Below is a small trained network, with its code and all its weights. Each question gives an input and a target symbol and asks what happens when units are switched off, that is, made to give their printed mean instead of their output.

import numpy as np


def w(rows, s, z=0):
    codes = np.array(rows[::2]) - 128.0
    scale = np.full(codes.shape[1], s)
    scale[-1] = z or s
    return codes * scale


def norm(h):
    return h / np.sqrt((h * h).mean(-1, keepdims=True) + 1e-5)


def f(y):
    return y / 2 * (1 + np.tanh(0.7978845608 * (y + 0.044715 * y**3)))


def softmax(a):
    e = np.exp(a - a.max(-1, keepdims=True))
    return e / e.sum(-1, keepdims=True)


def log_softmax(a):
    a = a - a.max(-1, keepdims=True)
    return a - np.log(np.exp(a).sum(-1, keepdims=True))


def net(x, mask):
    ids = ['γθμπτφψω'.index(c) for c in x.split()]
    T = len(ids)
    res = E[ids] + P[:T]
    q, k, v = (norm(res) @ M[0].T for M in (Q, K, V))
    z = softmax(np.where(np.tri(T) > 0, q @ k.T / 2**0.5, -1e9)) @ v
    res = res + np.where(mask[0], z, O[0][:, -1]) @ O[0][:, :-1]
    y = f(norm(res) @ A[0][:, :-1].T + A[0][:, -1])
    res = res + np.where(mask[1:13], y, B[0][:, -1]) @ B[0][:, :-1]
    return log_softmax(norm(res)[-1] @ U[:, :-1].T + U[:, -1])


Q, K, V, O, A, B = {}, {}, {}, {}, {}, {}
E = w([
[126,140,156,60,72,151],'γ',
[183,95,116,144,111,74],'θ',
[204,93,107,114,85,76],'μ',
[57,123,131,176,132,181],'π',
[148,158,128,182,127,174],'τ',
[172,172,121,126,117,123],'φ',
[248,68,133,58,144,128],'ψ',
[89,152,89,93,196,119],'ω',
],0.017)
P = w([
[54,161,100,106,116,225],'0',
[17,165,147,44,9,113],'1',
[46,133,113,107,18,56],'2',
[80,154,111,113,80,84],'3',
[105,191,130,24,60,214],'4',
[94,92,55,148,25,100],'5',
[79,108,60,126,33,164],'6',
[128,115,49,132,64,172],'7',
[171,80,18,165,85,164],'8',
[203,90,3,162,101,160],'9',
[149,96,30,148,43,206],'10',
],0.0046)
Q[0] = w([
[136,61,2,97,51,198],'H0',
[151,138,224,123,144,114],'H0',
],0.0088)
K[0] = w([
[151,113,7,146,157,202],'H0',
[83,113,189,151,122,83],'H0',
],0.011)
V[0] = w([
[189,144,220,209,70,168],'H0',
[131,7,200,99,141,140],'H0',
],0.016)
O[0] = w([
[124,142,248,152,92,104,97],'H0',
[129,37,175,93,109,149,1],'H0',
],0.016,0.0073)
A[0] = w([
[150,127,5,123,204,177,214],'N0',
[130,142,100,104,163,157,207],'N1',
[134,157,98,80,60,125,135],'N2',
[47,167,126,100,157,109,192],'N3',
[140,113,54,153,83,166,161],'N4',
[160,226,132,181,64,111,232],'N5',
[149,144,115,110,76,59,148],'N6',
[102,141,99,148,148,100,6],'N7',
[133,197,110,103,202,91,232],'N8',
[194,152,162,77,233,126,143],'N9',
[108,64,74,121,137,131,25],'N10',
[99,134,90,107,109,100,83],'N11',
],0.013,0.0016)
B[0] = w([
[57,59,112,119,4,18,249],'N0',
[114,103,106,132,72,143,160],'N1',
[134,166,109,116,214,147,166],'N2',
[89,118,109,117,195,126,158],'N3',
[227,47,83,183,136,145,182],'N4',
[223,84,103,166,63,196,244],'N5',
[72,127,139,158,200,126,173],'N6',
[124,174,113,126,136,125,147],'N7',
[109,124,121,41,146,44,197],'N8',
[164,120,110,149,45,227,140],'N9',
[148,124,125,58,139,197,151],'N10',
[101,143,139,142,149,182,147],'N11',
],0.013)
U = w([
[90,176,108,86,137,161,157],'γ',
[100,104,180,162,122,67,192],'θ',
[124,102,114,145,186,108,220],'μ',
[47,105,68,204,130,192,200],'π',
[127,178,180,192,25,96,126],'τ',
[148,254,42,146,97,107,2],'φ',
[143,54,158,81,59,175,74],'ψ',
[80,119,2,101,83,90,85],'ω',
],0.0078,0.0023)

Each question gives the input, a string of symbols that net reads in full, and the target symbol t.
The units are the heads (2 rows each of Q, K, V and O) and the neurons (one row each of A and B). Each row of codes is followed by its name. A weight is (code - 128) times the scale printed after its matrix; where a second scale follows, it is the last column's (O, A, B and U).
mask holds one flag per unit, heads first, then neurons. A switched-off unit (its flag False) gives its mean, the last column of its rows in O or B, instead of its output. The means were averaged over made-up inputs and are rounded, as every weight is.
A unit's drop is (log p(t) with every unit on - log p(t) with that unit switched off) / (log p(t) with every unit on - log p(t) with every unit switched off).
The circuit of an input: a set's keep is (log p(t) with only the set's units on - log p(t) with every unit switched off) / (log p(t) with every unit on - log p(t) with every unit switched off). Starting from the 12 units with the biggest drops (on a tie, the unit counted first), units are removed one at a time, each time the one whose removal leaves the highest keep (on an exact tie, the one counted first), for as long as the keep stays at least 0.8.
units of the circuit, in order: the units of the circuit, biggest drop first
top k neurons: the k neurons with the biggest drops, biggest first
drop of u: that unit's drop, to one decimal
input φ ω μ φ τ, target φ: units of the circuit, in order -> H0
input μ θ π θ, target μ: top 3 neurons -> N0, N6, N5
input φ φ τ, target φ: units of the circuit, in order -> H0, N0
input π ψ μ π μ, target μ: units of the circuit, in order -> H0, N0, N6, N5
input π π μ, target π: top 2 neurons -> N6, N8
input τ ω π γ φ φ, target φ: units of the circuit, in order -> H0, N0
input μ π μ θ ψ μ, target μ: units of the circuit, in order -> N0, H0, N5, N6
input π π π, target π: top 2 neurons -> N0, N3
input θ θ μ θ, target θ: top 3 neurons -> N5, N4, N0
input γ ψ μ, target ψ: top 4 neurons -> N0, N8, N3, N10
input π π γ, target π: top 2 neurons -> N8, N6
input φ θ γ, target φ: top 2 neurons -> N0, N5
input φ τ ψ θ φ π γ, target φ: top 2 neurons -> N0, N4
input π θ γ τ, target τ: top neuron -> N4
input μ π γ, target γ: top 2 neurons -> N0, N4
input φ π π γ θ, target φ: drop of H0 -> 1.1
input θ π ω ψ γ θ ψ γ ψ μ π, target ψ: drop of H0 -> 0.8
input τ τ ω φ φ φ φ ω τ μ φ, target φ: drop of H0 -> 1.4
